Here is a tiny trained network, its code and every weight. The questions are about switching its units off for an input and a class, where a switched-off unit gives its printed mean instead of its output.

import numpy as np


def w(rows, s, z=0):
    codes = np.array(rows[::2]) - 128.0
    scale = np.full(codes.shape[1], s)
    scale[-1] = z or s
    return codes * scale


def f(y):
    return np.maximum(y, 0)


def log_softmax(a):
    a = a - a.max(-1, keepdims=True)
    return a - np.log(np.exp(a).sum(-1, keepdims=True))


def net(x, mask):
    res = np.array(x, float).reshape(1, 4) / 4 @ E
    y = f(res @ A[0][:, :-1].T + A[0][:, -1])
    res = res + np.where(mask, y, B[0][:, -1]) @ B[0][:, :-1]
    return log_softmax(res[-1] @ U[:, :-1].T + U[:, -1])


A, B = {}, {}
E = w([
[124,130,122,46,97,200,144,119,166,131],'x0',
[116,100,155,155,76,132,145,145,143,248],'x1',
[128,129,128,128,127,129,128,129,128,128],'x2',
[76,61,86,111,103,118,88,90,74,125],'x3',
],0.013)
A[0] = w([
[128,153,114,6,123,162,122,122,165,92,131],'n1',
[125,115,142,193,87,114,131,126,142,205,152],'n2',
[112,95,89,89,144,113,100,98,74,91,121],'n3',
[139,171,116,165,181,106,119,126,110,78,253],'n4',
[123,122,132,43,50,165,143,125,175,189,60],'n5',
[119,119,124,161,126,100,111,117,74,130,122],'n6',
[103,54,96,106,95,128,118,123,64,117,154],'n7',
[102,44,101,114,69,124,107,118,82,163,43],'n8',
],0.02,0.0047)
B[0] = w([
[128,59,102,32,134,129,250,81,149,169,248],'n1',
[117,86,216,217,71,111,187,136,136,181,250],'n2',
[139,95,113,120,64,149,83,224,163,62,220],'n3',
[120,234,135,143,165,109,113,110,40,100,246],'n4',
[136,247,155,84,126,131,14,135,172,80,250],'n5',
[143,102,73,176,207,163,86,161,159,170,188],'n6',
[113,25,59,119,126,129,62,130,80,79,223],'n7',
[125,125,149,111,180,95,91,15,49,175,225],'n8',
],0.019,0.017)
U = w([
[116,196,137,105,175,90,76,65,60,100,184],'0',
[153,143,116,95,161,150,254,97,154,155,186],'1',
[133,114,73,161,146,167,83,221,116,77,140],'2',
[122,52,81,75,78,175,140,125,151,104,6],'3',
[125,131,171,195,87,110,228,188,140,170,138],'4',
[152,197,162,122,94,162,104,167,215,125,129],'5',
[110,58,133,174,137,114,123,91,105,186,35],'6',
],0.0072,0.0025)

Each question gives the input, the list of numbers given to net, and the class t.
The units are the neurons (one row each of A and B). Each row of codes is followed by its name. A weight is (code - 128) times the scale printed after its matrix; where a second scale follows, it is the last column's (A, B and U).
mask holds one flag per neuron, in row order. A switched-off neuron (its flag False) gives its mean, the last column of its row in B, instead of its output. The means were averaged over made-up inputs and are rounded, as every weight is.
A unit's drop is (log p(t) with every unit on - log p(t) with that unit switched off) / (log p(t) with every unit on - log p(t) with every unit switched off).
The circuit of an input: a set's keep is (log p(t) with only the set's units on - log p(t) with every unit switched off) / (log p(t) with every unit on - log p(t) with every unit switched off). Starting from all 8 units, units are removed one at a time, each time the one whose removal leaves the highest keep (on an exact tie, the one counted first), for as long as the keep stays at least 0.8.
units of the circuit, in order: the units of the circuit, biggest drop first
unit that matters most: the unit with the biggest drop
k most important neurons: the k neurons with the biggest drops, biggest first
drop when u is switched off: that unit's drop, to one decimal
input [-2,-5,3,1], class 2: 3 most important neurons => [n8, n3, n5]
input [-1,0,-4,2], class 2: unit that matters most => n1
input [1,7,-7,-1], class 5: 3 most important neurons => [n5, n1, n2]
input [8,0,4,5], class 3: 2 most important neurons => [n1, n4]
input [-4,1,2,-6], class 4: 3 most important neurons => [n5, n8, n7]
input [2,-6,8,2], class 3: 2 most important neurons => [n1, n3]
input [-7,1,-7,7], class 6: 3 most important neurons => [n8, n5, n2]
input [-1,2,-4,3], class 6: 2 most important neurons => [n5, n4]
input [1,-7,-3,6], class 3: 2 most important neurons => [n1, n5]
input [-2,-8,6,1], class 2: 2 most important neurons => [n3, n8]
input [0,4,-5,3], class 6: 3 most important neurons => [n4, n2, n7]
input [7,-7,6,0], class 1: drop when n7 is switched off => 0.2
input [6,4,-4,0], class 5: drop when n6 is switched off => 0.0
input [6,-6,4,-4], class 1: drop when n1 is switched off => 0.3
input [2,8,-7,-5], class 5: units of the circuit, in order => [n5]
